array([ 42,  97, 246, 128]) value 128, 42

array([ 20, 541, 640, 804, 462]) value 462, 20

array([ 34,  45,  18, -47, -12]) value -12, 34

array([[3, 3, 3, 4, 2, 5, 5],
       [0, 2, 0, 7, 8, 6, 8],
       [1, 3, 1, 6, 7, 5, 7]]) value 5, 1

array([[ 827, -433,  563,  855],
       [-740,  822,  423, -302],
       [ 260,  537,  234,  611]]) value 855, 260

array([146, 379, 244, 827]) value 827, 146

array([ 72,  41, 215,  91]) value 91, 72
---
23 -92 140 -91 -307 398
-64 -114 155 -182 -317 565
yields -307

-235 -94 598 -298 -36 469 -410 yields 469

-155 -338 -75 -28 -372 162 530 yields 162

545 -203 247 -713 -36 -698 yields -36

-41 -28 220 114
27 -370 -102 -663
yields 220

76 454 537 113 -88 -308 259 yields -308
---
[[ 115   -3  129 -103 -411]
 [-157 -399  677  150  205]] Answer: -399

[[-152  139 -496 -102]
 [-118  572  327  174]] Answer: 572

[[-212  657  -21 -152  599]
 [ -19 -706  240  -97 -447]] Answer: -706

[[ 247  187   61   40 -474 -150]
 [ 561  152  145  -56  371  107]] Answer: 152

[[ 597 -479 -428  383   77 -602]
 [-564  612  160  467 -414  360]] Answer: 612

[[ -81 -127  286   86]
 [ 714  670 -453 -378]] Answer: 670
---
array([[ 424,  572,  615, -312],
       [-469,  538,  505, -546]]) ans = 572

array([[ -23, -298,  319, -276,  -70, -301],
       [ 181, -212,   99,  189,   57, -151],
       [ -17,  549, -414,  215,   48,  408]]) ans = 189

array([[-106, -350,  187, -683],
       [-364, -166, -166,  696],
       [-150, -493,  256, -364]]) ans = -166

array([[ 105, -612,   22,   38, -120, -355, -176],
       [ 249, -536, -607, -320,   38,    9, -636],
       [ 220, -452, -642,  215,    8,  232, -241]]) ans = 38

array([[  78, -445, -487, -472,  631],
       [ 465,  399, -480, -157,  602],
       [-111, -412, -348, -203,  590]]) ans = -480

array([[-251,  199, -677,  314],
       [ -36,  107,  494, -311],
       [-206,  311, -119,   58]]) ans = 107

array([[ 299, -104, -292,  529,   34,  549],
       [-140, -100,  262, -220,   57,  206]]) ans = 529

array([[ 439, -702,  448, -346,  404,  279],
       [-291,  156, -192, -277, -193, -544]]) ans = -346

array([[-304, -189,  578,  -56, -260, -152,    3],
       [  23, -438,  -71,  181, -493, -237, -418],
       [-397,  -23, -510,  151,  278,  458, -439]]) ans = -493

array([[-155,   -7, -218, -193],
       [  97,  559,  -48,  195]]) ans = -7
---
array([[4, 2, 3, 7],
       [4, 1, 6, 7]]) → 4, 7

array([1, 6, 5, 1, 9]) → 1, 9

array([660, 137, 319, 850, 417, 386]) → 660, 386

array([55, 44, 81, 59, 22, 18, 28]) → 55, 28

array([685, 751, 676,  83]) → 685, 83

array([ 330, -674, -691,  681]) → 330, 681
---
-0.22  -1.07  -1.48  -1.79   1.75  -1.95   0.78
 2.26  -1.17  -1.04  -0.75  -1.99   0.50   1.72
-2.46   1.39   0.75   1.13   1.69  -0.37  -1.93
-> -1.17

 -1.252   -0.933   -8.555   15.726   -2.523   12.190  -11.841
 -6.430  -16.905    5.104   -8.504   -3.395    5.322   15.640
-> -0.933

 -3.258  -19.742   20.929    2.742
 20.043   -8.188    9.251   20.707
-> -19.742

-0.055  -0.047   0.148   0.050
-0.191   0.143  -0.005  -0.198
-> -0.047

-0.118   0.496  -1.567  -0.438   0.340   1.448   0.149
 0.789   0.145   0.396  -1.422  -0.627  -1.414   0.066
-> 0.496

-1.153   1.064   0.014   0.751
 1.699  -0.736  -0.585  -0.128
-0.245   1.234  -0.973   1.496
-> -0.736

 -5.001   19.026  -12.644   16.209
 -5.495   19.261  -13.287   16.079
-> 19.026
---
[[-690, -704, 286, 181], [-699, 251, -478, 32]] Out: 251
[[151, 106, -65, 321, -637], [180, 215, 204, -140, 213], [-228, -235, -112, -127, 206]] Out: 204
[[690, 584, -220, -78, -528], [111, -326, 291, 566, -481]] Out: 291
[[-23, 166, -566, -493, -367, 46, -71], [387, 541, -5, 108, -716, -565, 263], [23, 408, -541, -498, -601, -136, 42]] Out: -716
[[-90, 431, 344, 84, 455, 50, 480], [-193, -45, 104, -44, 721, 176, 526], [107, -318, -329, -97, -616, -44, -553]] Out: 721
[[579, -532, 580, -213, -619], [-261, 646, 50, 363, 697], [-97, 108, 308, -7, 97]] Out: 50
[[547, 543, 495, -267], [365, 362, 333, -122]] Out: 362
[[-325, 5, 85, 148, 95, 333, 102], [-560, 391, -266, -232, -307, 51, 304]] Out: -307
[[-50, 33, 157, 462, 267, 228, -181], [-48, -535, 22, -324, 121, -601, 53]] Out: 121
---
12 543 55 -441 -49 -128
-48 -130 -80 -168 25 200
value -130

31 -323 175 140 232 -206 31
129 427 360 -60 584 -330 129
9 107 159 48 -7 243 9
value 427

108 -100 -156 -367 37 -246
-154 -163 -133 -567 53 -467
value -163

-415 -281 -23 7 76 -247 -9
618 352 -61 641 -154 632 240
value 352

-174 -270 99 195 5 -71 55
22 -110 439 153 134 510 166
value -110

-337 -527 -602 -553 140 -292
-48 382 283 326 79 103
-200 350 -106 287 -491 -256
value 382

322 -105 -51 -23 -280
-161 -509 27 -67 619
-26 352 252 -30 317
value -509

39 144 336 180 338 -378 156
-80 107 -418 63 684 -340 572
-14 206 -10 -78 -13 -492 -2
value 107

107 -203 -405 66 -228 95
-210 -325 -192 277 -35 105
-581 46 347 -251 -241 -380
value -325
---
[[4571, 9354, 2341, 6761],
 [5905, 1830, 5964, 2949]] Out: 9354

[[202, 60, 135, 190, 136],
 [132, 46, 154, 181, 147]] Out: 135

[[5619, 5780, 3486, 4889],
 [7757, 5348, 5107, 2793]] Out: 5780

[[4, 4, 9, 5, 1, 3, 8],
 [6, 5, 8, 3, 1, 5, 4]] Out: 1

[[5129, 3492, 6878, 8248, 7449, 6913],
 [2266, 2244, 5777, 3853, 4465, 7031]] Out: 8248

[[56, 33, 31, 78, 77, 96, 15],
 [18, 54, 23, 78, 73, 67, 57]] Out: 77
---
[-0.05, -0.13, 0.03, -0.01, 0.16] → 0.16
[-0.065, -0.189, -0.058, 0.105, -0.056, 0.158, 0.053] → 0.053
[0.801, 0.002, 1.535, -1.785, -0.676, 0.304, 0.630] → 0.630
[162.6, -84.8, -147.8, -118.7, -120.3] → -120.3
[17.0, 14.2, 7.6, 4.4, -12.6, -12.1, 15.5] → 15.5
[-12.88, -1.67, 11.46, -2.34, 18.84, 9.45, 18.31] → 18.31
---
[-260 -371 -624  473  269] out -624
[ 486 -442 -588  689 -205   54] out 689
[ 140  464 -271  525 -245 -219   10] out -245
[ 608 -149   11  -40  141 -141 -173] out 141
[-32 652 -46 513] out 652
[ 131  330 -193 -270 -639 -118] out -270
---
-520 -469 78 295 246 400 310
377 -249 -3 140 334 -137 80
-110 -562 420 -23 -527 90 280
yields -527

128 265 -102 -49 -75 -337 -545 yields -337

-267 116 -407 218
599 -358 -97 -607
yields -407

-375 -604 -408 -638 yields -604

77 586 118 166 yields 118

98 -184 -114 -544 yields -184

236 153 -78 -136
536 169 134 398
66 -463 149 472
yields -136

-354 336 -172 253 -367 -511 93
243 -594 41 611 435 414 -455
yields -511

-88 528 18 -229 yields -88
---
[[ 105.94  121.89   74.11  108.21  101.31]
 [  51.36  149.13  -10.54 -146.15  133.91]] result: -10.54

[[-0.03 -0.13  0.08  0.11  0.03 -0.06]
 [ 0.15  0.19  0.00  0.09  0.21  0.20]
 [ 0.22  0.21 -0.01  0.10  0.14  0.18]] result: 0.00

[[-0.054 -0.105 -0.070 -0.157  0.079 -0.038  0.026]
 [-0.028  0.041 -0.048  0.098 -0.189  0.106 -0.120]
 [ 0.101 -0.188 -0.131  0.019  0.199 -0.047  0.173]] result: -0.048

[[  1.321  -1.128  16.278   6.532]
 [ -2.311  -7.731 -12.821  -1.600]
 [  3.499  -8.325   7.028 -15.093]] result: -12.821

[[-19.852  10.054 -14.320  -6.897   1.791  19.776]
 [ -3.460 -16.071   8.622  -5.259 -12.438 -22.853]
 [  9.120 -17.992   5.216   7.239 -14.542 -20.992]] result: 8.622

[[ 0.12 -0.13 -0.11  0.11 -0.01]
 [ 0.15 -0.15  0.16  0.12  0.00]] result: 0.16

[[-0.98 -1.45  0.11  0.40  1.81  0.04 -0.25]
 [ 1.80  0.66  0.19  0.92 -0.05  0.83  1.76]
 [-0.01 -2.00 -1.05  1.26  1.82  1.05  1.58]] result: 0.19
---
 -81   205  -179   -43  -470  -383   251
  90  -185   215    92   362   453  -376
 127  -327   281    63   582   475  -283
gives 582, -470

-687   -47   -32  -312   568  -453 gives 568, -687

-106  -571   114  -630 gives 114, -630

 364   651  -148    84   106
-303  -201    52  -139   105
-233  -493  -193   -77    97
gives 651, -493

 -57  -169    77  -304   353  -178
 511   280  -145  -697    44  -632
 155    81  -577  -515   193  -546
gives 511, -697

-311   335   714   -65  -400 gives 714, -400
---
-517 220 237 301 -342 207 -499 -> -499
10 204 -540 112 -> 112
-495 -688 -85 459 -108 -215 165 -> 165
418 -520 345 -77 393 -> 393
95 -128 415 -211 -669 143 376 -> 376
-560 -345 -92 -658 217 -> 217
352 581 41 -557 -605 -482 -> -482
